Each row of numbers stands for one thing and depends on some of the facts below. Use the named rows to name the rest.

How the things are related:
q106 η q971; q106 η q515; q141 η q765; q150 η q705; q150 η q376; q150 η q54
q16 η q807; q16 η q540; q171 η q28; q185 η q603; q196 η q980; q201 η q980
q201 η q877; q210 η q439; q221 η q980; q221 η q542; q229 η q28; q229 η q971
q244 η q980; q257 η q980; q257 η q259; q257 η q43; q259 η q705; q259 η q28
q259 η q999; q259 η q43; q277 η q857; q277 η q603; q28 η q980; q281 η q26
q315 η q338; q333 η q248; q336 η q344; q338 η q705; q338 η q999; q338 η q229
q338 η q259; q344 η q28; q344 η q980; q365 η q28; q369 η q599; q369 η q980
q369 η q528; q37 η q971; q372 η q141; q376 η q980; q379 η q515; q388 η q463
q398 η q360; q4 η q344; q405 η q807; q416 η q950; q416 η q528; q43 η q980
q439 η q26; q439 η q542; q463 η q980; q463 η q999; q476 η q505; q477 η q336
q500 η q229; q51 η q578; q526 η q281; q527 η q908; q539 η q106; q539 η q388
q54 η q980; q54 η q515; q540 η q28; q540 η q54; q542 η q999; q547 η q257
q547 η q106; q551 η q515; q56 η q344; q568 η q587; q587 η q633; q587 η q950
q599 η q229; q601 η q830; q601 η q939; q603 η q980; q603 η q971; q604 η q980
q604 η q857; q604 η q971; q604 η q259; q604 η q603; q606 η q106; q620 η q28
q620 η q4; q621 η q982; q677 η q379; q678 η q971; q678 η q515; q684 η q221
q684 η q338; q686 η q558; q686 η q452; q695 η q603; q705 η q106; q734 η q542
q734 η q248; q765 η q43; q788 η q360; q788 η q980; q848 η q546; q848 η q277
q85 η q980; q857 η q980; q858 η q28; q863 η q967; q894 η q990; q894 η q344
q897 η q857; q908 η q695; q908 η q439; q915 η q229; q941 η q37; q963 η q336
q963 η q338; q967 η q971; q971 η q28; q971 η q980; q982 η q19; q100 Π q539
q101 Π q320; q122 Π q606; q141 Π q848; q142 Π q626; q153 Π q601; q18 Π q606
q185 Π q606; q218 Π q221; q221 Π q368; q233 Π q999; q241 Π q633; q244 Π q741
q248 Π q601; q271 Π q830; q289 Π q171; q315 Π q26; q333 Π q742; q344 Π q221
q352 Π q601; q365 Π q168; q372 Π q877; q391 Π q149; q4 Π q723; q424 Π q602
q429 Π q601; q43 Π q999; q452 Π q723; q467 Π q54; q468 Π q376; q470 Π q739
q471 Π q714; q477 Π q848; q500 Π q372; q505 Π q272; q515 Π q678; q526 Π q601
q527 Π q915; q535 Π q31; q536 Π q621; q542 Π q26; q546 Π q602; q551 Π q601
q557 Π q621; q558 Π q984; q620 Π q741; q632 Π q892; q657 Π q678; q662 Π q678
q677 Π q601; q684 Π q743; q686 Π q714; q723 Π q272; q734 Π q31; q741 Π q963
q803 Π q210; q865 Π q601; q894 Π q723; q938 Π q210; q941 Π q777; q971 Π q85
q980 Π q196; q999 Π q601; q100 θ q540; q101 θ q131; q122 θ q257; q141 θ q168
q142 θ q845; q150 θ q539; q153 θ q85; q16 θ q621; q171 θ q267; q172 θ q439
q18 θ q777; q185 θ q714; q196 θ q439; q201 θ q678; q210 θ q31; q218 θ q540
q221 θ q606; q222 θ q539; q229 θ q568; q233 θ q626; q236 θ q19; q241 θ q539
q244 θ q168; q248 θ q149; q259 θ q190; q271 θ q539; q272 θ q146; q277 θ q31
q28 θ q85; q281 θ q146; q289 θ q950; q296 θ q892; q315 θ q439; q333 θ q540
q336 θ q765; q338 θ q777; q343 θ q777; q344 θ q777; q352 θ q539; q360 θ q528
q365 θ q528; q369 θ q626; q37 θ q267; q372 θ q678; q376 θ q106; q379 θ q294
q382 θ q765; q385 θ q106; q388 θ q310; q391 θ q499; q398 θ q26; q4 θ q678
q405 θ q257; q416 θ q621; q424 θ q294; q429 θ q257; q43 θ q168; q452 θ q19
q463 θ q743; q467 θ q621; q468 θ q568; q470 θ q606; q471 θ q149; q476 θ q626
q477 θ q982; q484 θ q540; q500 θ q765; q505 θ q131; q51 θ q602; q515 θ q320
q526 θ q539; q527 θ q848; q535 θ q621; q536 θ q19; q542 θ q190; q546 θ q439
q547 θ q915; q551 θ q621; q557 θ q678; q558 θ q131; q56 θ q765; q569 θ q621
q578 θ q19; q587 θ q85; q599 θ q267; q601 θ q848; q603 θ q26; q604 θ q146
q613 θ q149; q620 θ q984; q632 θ q146; q633 θ q257; q650 θ q743; q657 θ q146
q662 θ q368; q672 θ q499; q677 θ q568; q684 θ q540; q686 θ q539; q695 θ q85
q696 θ q982; q723 θ q168; q734 θ q439; q741 θ q892; q742 θ q830; q788 θ q267
q794 θ q963; q803 θ q626; q807 θ q149; q853 θ q915; q856 θ q626; q857 θ q146
q858 θ q845; q863 θ q294; q865 θ q950; q877 θ q568; q894 θ q19; q897 θ q54
q908 θ q621; q938 θ q705; q939 θ q320; q941 θ q621; q955 θ q830; q967 θ q540
q97 θ q146; q971 θ q373; q980 θ q131; q990 θ q310; q996 θ q714; q999 θ q963

Known rows:
q289:  -5   8   4   5 -19   8  15  16  10  18 -10 -21  -8   1 -14 -18   9  10  16   5   7 -15  22   6  -6  -5   4   7  -3   7  19  -2   5  12 -17  -1  19  23   7  25 -32 -19   0 -20  -5 -14  -8
q379: -25 -17  -7  -5  -4  -4  21  15  -1   5   3   0   0  10 -10 -22 -14  -4  10  -5  22 -12  20  -1 -16 -20  -7   9  -4  13  27   0   5   4 -17 -10  19  25  16   6 -40 -15 -15  -9  -1 -15  -2
q333: -12  -3  16  -5   9  12  12  12 -15 -13  16   8  11  20 -23 -25   5  -8  24  12 -22 -13  22   5 -18  -3   8   5 -10   4  11  -8  18 -11 -25 -10   7  22   2   2 -36  -7 -14 -12   9 -11  12
q695: -21 -15   3   0  -7  -3  20  15   3   5   7   2   3   9 -13 -20 -13   1  10  -6  11 -11  19  -1 -15 -17  -6  10 -11   8  28   1   0   7 -10  -7  15  23   7  11 -39 -17 -14  -9   1 -13  -1
q963: -17 -14   3  -4 -11  -4  35  12  12 -14   5   9  10   2 -13 -21 -18   6  12  -8  -5  -7  14  -3 -22 -15  -6  11 -15   6  28  -6  -1  17   2  -1   3  12  -1  22 -34 -16  -7  -2   6 -14  -6
q338: -17 -15  13  -3 -10  -4  26  10  10   0  10   3   7  13  -8 -18  -9   4  14  -9   0 -10  19  -1 -17 -15   1   9 -17   4  27  -4  -7  12  -9  -6   7  23  -3  15 -41 -16  -5 -12  11  -7   1
q777:  -8   1  -4  -1 -13   9  35  14   9 -16 -12   5  -1 -16 -21 -24  -7   6  13  -2  -2 -13  13  -6 -11 -17 -15  13  -2   6  19 -11   8   9 -11   1   5   8  11  29 -19 -23   0  -1  -4 -16 -17
q18:  -7   2   9   7 -14  12  14  13   0  20  -5 -16  -3   3 -13 -16  13   6  15   5   4 -15  16   5  -7  -2  -4   6   3   0  12  -1   2   3 -21  -3  16  20   7  22 -31 -17 -10 -24   1  -8  -9
q672: -10  -3   6   2 -17  14  24  12   1   4  -8  -4  -2  -7 -14 -17   3   5  12  -1   3 -13  15   1  -8 -10  -9   9   0   0  14  -5   2   7 -14  -2  10  13   9  25 -25 -19  -8 -15  -2 -11 -15
q558: -12  -5  11   8 -19  18  16  10 -12  28  -6  -9   2   3  -2 -10   9   5  12   3   3 -10  10   8 -10   7  -3   4   9  -9   5   1  -1   8 -13  -4  12   9   3  21 -34  -9 -24 -29   2  -3 -15
q723:  -9   0   6   3 -14  13  22  13   2   4  -8  -5  -3  -6 -15 -19   4   6  14   0   1 -15  16   0  -6 -10  -8  10   0   2  16  -5   4   7 -17  -2  11  14  10  25 -25 -20  -5 -15  -2 -11 -14
q310:  -9  -1   3   2 -16  10  28  12   3   3  -8  -8   0  -9 -15 -17   2   6  14   3   2 -13  12   0 -11  -8 -11   8   5   0  15  -5   3   9 -13  -1  12  12   9  25 -25 -16  -7 -13   0 -12 -15
q528:  -8  -2   3   3 -16  10  27  14   1   2  -6  -8   1  -9 -16 -18   2   6  13   3   2 -13  12   2 -11  -8 -12   9   2   1  15  -4   1  10 -12  -1  11  13   9  26 -25 -18  -7 -14   0 -13 -15
q613:  -9  -1   5   3 -14  14  23  13   3   5 -10  -2  -3  -6 -12 -18   3   5  15  -3   2 -14  14   0  -7 -10  -9   9   0   0  15  -5   3   7 -16  -3  11  12   7  24 -25 -20  -8 -16  -2  -9 -15
q484:  -7  -2  10  -4 -18  22  21  10  -8  -4  -9  -3  -5  -8 -19 -15   2  -3  16   2   6 -12  17  11  -8 -10  -4   9  -7  -5   5  -7   7  11 -14  -1  15  13   6  18 -20 -17  -7 -16  -2 -11 -12
q100: -13  -4  15   3 -22  30  15  10 -21  16  -4  -9  -7  -2  -9 -11   3   3  24   7   9  -9  19  21  -5  11  11   0   7 -23   2   0   3  19 -14  -1  19   9   4  17 -34  -7 -19 -25   4 -10 -12
q222:  -7 -12   6   6 -13   5  23  11  -3   8 -12  -8   4  -7 -13 -13   0  -5   8   4  -9 -16  14   5  -7 -10  -1  12   0   6  21  -6   1  10 -18   0  10  10  19  29 -24 -22  -6 -18  -4 -12 -16
q527: -10 -11  13  -3  -3  -6  17  13   7   7  13 -12   7  15 -20 -17   5   0  11  -1   4 -17  18  -1 -14 -20 -11   9 -15  11  22   1  -7  -4 -23 -10  17  35   6   9 -34 -21  -4 -17   9  -8   3
q26: -16  -3  -1   6 -24  16  34  14   3  -4 -13   5  -4 -16  -9 -20 -15  12  20  -2   1  -8  16   3 -10   0   1   8   7  -9  21  -8   4  25   1   5   6  -4   6  35 -31 -14 -12  -5  -2 -17 -19
q382: -10  -2   5   4 -14  14  23  12   1   4  -9  -3  -3  -6 -13 -18   3   5  13  -2   2 -13  14  -1  -7  -9  -9  10   0   1  14  -5   2   6 -15  -3  11  12   8  24 -25 -21  -7 -16  -2 -10 -15
q568: -15 -10   6  -2  -8  -4  26  13   6  -1   8  -2   8   6 -15 -18  -9   7  14  -2   4 -10  17   0 -19 -14  -6   9  -9   4  26  -2  -5  11  -8  -5  11  20   1  16 -37 -15  -8  -9   6 -13  -3

Which thing is each row?
No name comes twice in this set of rows, the named rows included.
-10 -20  16   4  -3 -12  12  14  -4  17   9 -15  13  18 -12 -12   1  -6  12   7  -9 -16  19   7 -15  -7   8   8  -9  13  30   1  -5   4 -21  -6  14  25  10  14 -41 -15 -10 -23   5  -9   2 -> q526
 -5   1  12  -4 -16  17  13  12  -9  11  -5 -17  -5   0 -20 -12  11  -1  17   7   9 -14  18  14  -7  -5  -1   6  -6  -5   4  -2   5   7 -21  -2  20  23   7  13 -22 -15  -7 -23   1 -10  -8 -> q218
 -8   2  -4  13  -4  -4   6   9   4   8  -2   9  18  -7 -42 -32 -18  28  -5  -8  -6  -7   7  -2 -30 -42 -20  16 -29  38  32   5  13  29  14   4   1   7  -9   7 -26 -27  -6  -6 -40 -31  -5 -> q85
-16 -21   0 -12  -5 -11  40   7  11 -21   4   7  12   0 -16 -19 -13  -1  10 -10   6 -11  10  -8 -22 -36 -21  13 -14  11  25  -9  -6   7 -13 -10   3  24   5  12 -24 -19   4  -2   7 -10  -6 -> q915
-18 -15   7  -5  -6  -5  27   9   6   2   3   1   5  13  -7 -17 -10   5  15  -7   8 -10  16   0 -17 -20   0   8 -10   7  25  -6  -4  10 -15  -8   6  24   1  11 -39 -16  -2 -14   6  -8  -1 -> q599
 -5  -1  19  28  -9  27  -3   8 -25  34   2  -7   7 -10 -32 -22   6  22   9   2   2 -16   7   9  -9 -16 -16   3   7   2  14  15  -3  17 -12  -6  13   3   1  11 -33 -23 -19 -29 -23 -20 -13 -> q980
-25 -21 -10 -15   0   2  19   6 -16  -1  -4   2  -4  10 -11 -20 -16  -9  18  -2  35  -9  18  12 -22 -30   0   6  -3  12  17  -3  12  12 -29 -16  20  30  14 -11 -36  -8  -3 -12  -7 -16   0 -> q967
-18 -15   6  -4 -12  -2  31  12  12 -10   2  10   6   2 -15 -20 -17   3   9 -13   4 -10  17  -5 -16 -22  -9  13 -20   7  29  -5  -4  13  -2  -3   8  15   4  20 -32 -21  -7  -3   3 -12  -7 -> q210
-28 -32   1   3 -15  -5  36  12 -10  -1   1  10   9  -3   0 -14 -32  -4  13  -5   3  -6  15   7 -19  -7   4   9   3  -3  33  -2  -5  25   0   0   7   0  13  22 -43  -8 -21  -4   5 -15 -13 -> q539
-11  -5  -2   1 -11   7  14  17  -2  23  -7 -21  -7   3 -13 -16   8  -1  11   5  25 -16  17   4  -8 -10 -13   7   6   9  14   2   3  -1 -27  -8  28  29  19  13 -29 -17 -11 -23  -3 -11 -10 -> q515
-15 -11   4  -3  -9  -2  37  -4  11  -7 -12   9   5   1  -6 -19 -17  19  21 -12   8  -7   8   2 -22 -44   8   8 -11  13  28 -14  -4  35 -17 -11 -12  16 -13  11 -34 -21  32 -13  -7 -11  -8 -> q171
-21 -19  -3  11   6   7   5   8 -20  15   5   5   6   2 -26 -28 -17  11   8  -6  22 -13  13   3 -20 -39 -15   6   2  21  30  12   3  13 -18 -14  17  18  12  -7 -42 -19 -12 -13 -23 -25  -3 -> q603
-13 -13  15   1  -6  -1  26   2   3   1   6   3  11  11 -11 -17  -7  12  18  -6  -1 -11  11   3 -20 -27   2   6 -10   6  25  -5  -9  18 -16 -12  -3  21 -10   9 -39 -17   8 -18   4  -7  -1 -> q259
-21 -22   3  13  -7  21  15  11  -2  13   3   2   7   1 -27 -29 -14   5  10  -5   9 -12  19   1 -20 -41 -13   0  -7  16  24   8  -2  11 -14 -10  12  19  14   5 -44 -13 -11 -16 -16 -17   4 -> q604
-15 -11  10  -1 -11  -7  25  16  12   0  13  -1   8   9 -14 -19 -10   8  11  -7  -1 -11  18  -2 -17 -10  -6  10 -16   3  29   0  -7   9  -2  -2  12  21   0  18 -39 -17 -14  -8  10 -12  -1 -> q439

The same things again, as new rows of numbers:
Known rows:
q277:  3 13 -2  0  9  2 -9 -6 -5 -2  1 -3  1  1  2
q257:  2  2  0 -8 20  8  6 -5 -2 -7  3  3  6 -9 -1
q500:  1  5  5 -2 -4 -3  4 -2 -3 -2  3 -7  1 -3  0
q938:   4   2  -2   0  -1  -8   3   2  -3  -5  -2  -4   1   0 -10
q603:   4  22  -7 -13  19   3   1  -3  -1  -5   4   2   2   5   8
q863:  0  7 -2  3  2  0 -3 -7 -3 -2  0 -2  0  3  3
q877:  1 -2 -5  7  3 -4  0 -4 -3 -5 -4  0  1  3 -4
q221:  14   2   7 -17  20  -8   3   5  -7 -14   4  -6   7  -7   0
q185:  -1   9   5 -17 -14   9  -4   1  -9   7 -10  10   1   3 -22
q271: 12 -3 -4 -4 -6 -4  8 -2  1 -3 -4 -5  2  4 -7
q633:  0 -2 -5  8  2 -4 -1 -5 -3 -4 -4  0  1  3 -4
q662:   8  12  -2  15  11  -5  27  -4  -3   2  -5  -8  -4  -6 -20
q915:  -7   2  -2  -1  -1   9   5 -11   0  -2   5  -3  -1  -5   0
q601:   7   5 -12   3   0  -9  -2  -2 -10   7   0   6   0  -6  18
q100:  4  8  0  1 -1 -4 -1  6 -2 -8 -8 -2 -3 -6 -2
q892: -5 -1 -9  1  1  5  4 -7  0 -5  1  1  0 -3 -9
q734:  5  6  4 -1  2 -4 -3 -1 -6 -3  2 -7  2 -5 -5
q416:  3  3  1  4  5 -6 -2 -8 -1 -3  4  3 -1  5 -3
q578: -1 -1 -5  9  1 -4 -1 -5 -4 -3 -4  0  2  3 -4
q557:  4  2 -2  0 -1 -8  3  1 -3 -5 -2 -4  1 -1 -9
q289:  3  2 -3  2 -1 -7  3  1 -3 -3 -2 -3  1  0 -9

Name these rows:
No name comes twice in this set of rows, the named rows included.
  3 -21  17 -10   8  -9  34   5   0 -12   4  -2   9  -9  13 -> q344
 14   3   4 -15  26  -7  12   9  -6  -9   0   3   9  -8   1 -> q43
 -5  23  -8  -5  -1   4  -1 -10   0  -1   6  -4  -3   9   8 -> q37
  7   2  -2  13  16  -4  26   5  -2   5  -4 -13  -6  -3 -22 -> q657
 0 -9  9 -6 -5 -8 19  0 -1 -8  5 -7  2 -3  5 -> q620
  2  14  -2   0   7   3 -11  -8  -6  -1   2  -4   0   2   3 -> q695
 -4  32 -12   2  12  12  19 -16   1   3   7  -8  -7  -3 -10 -> q678
 3  5 -1  2  7  0 -4 -5 -4 -3 -1 -1  2  1  2 -> q897
  6   0  -2  -6  -1 -11   2   1  -5 -11   3  -8   1  -1  -8 -> q741
  0   5  -2  -5   5  -1   2 -13   3  -5  12   5  -3   0 -12 -> q621
-10  -3   5  -2  -4  12  18  -2   6 -10  -3   2  -4 -13  17 -> q540
-2  2 -1 -1  8  9 -1 -9 -3 -3  3 -1  2 -8 -3 -> q765
 3  4  2  4  6  1 -6 -6 -5 -1  0 -3  2 -1  2 -> q388
 19   2 -17  -6  -9 -13   8   2  -5   8  -2   4   1  -4  12 -> q352
 7  0  1 -5 24 -2  9  1 -4 -8 -2  5  8 -1  5 -> q196

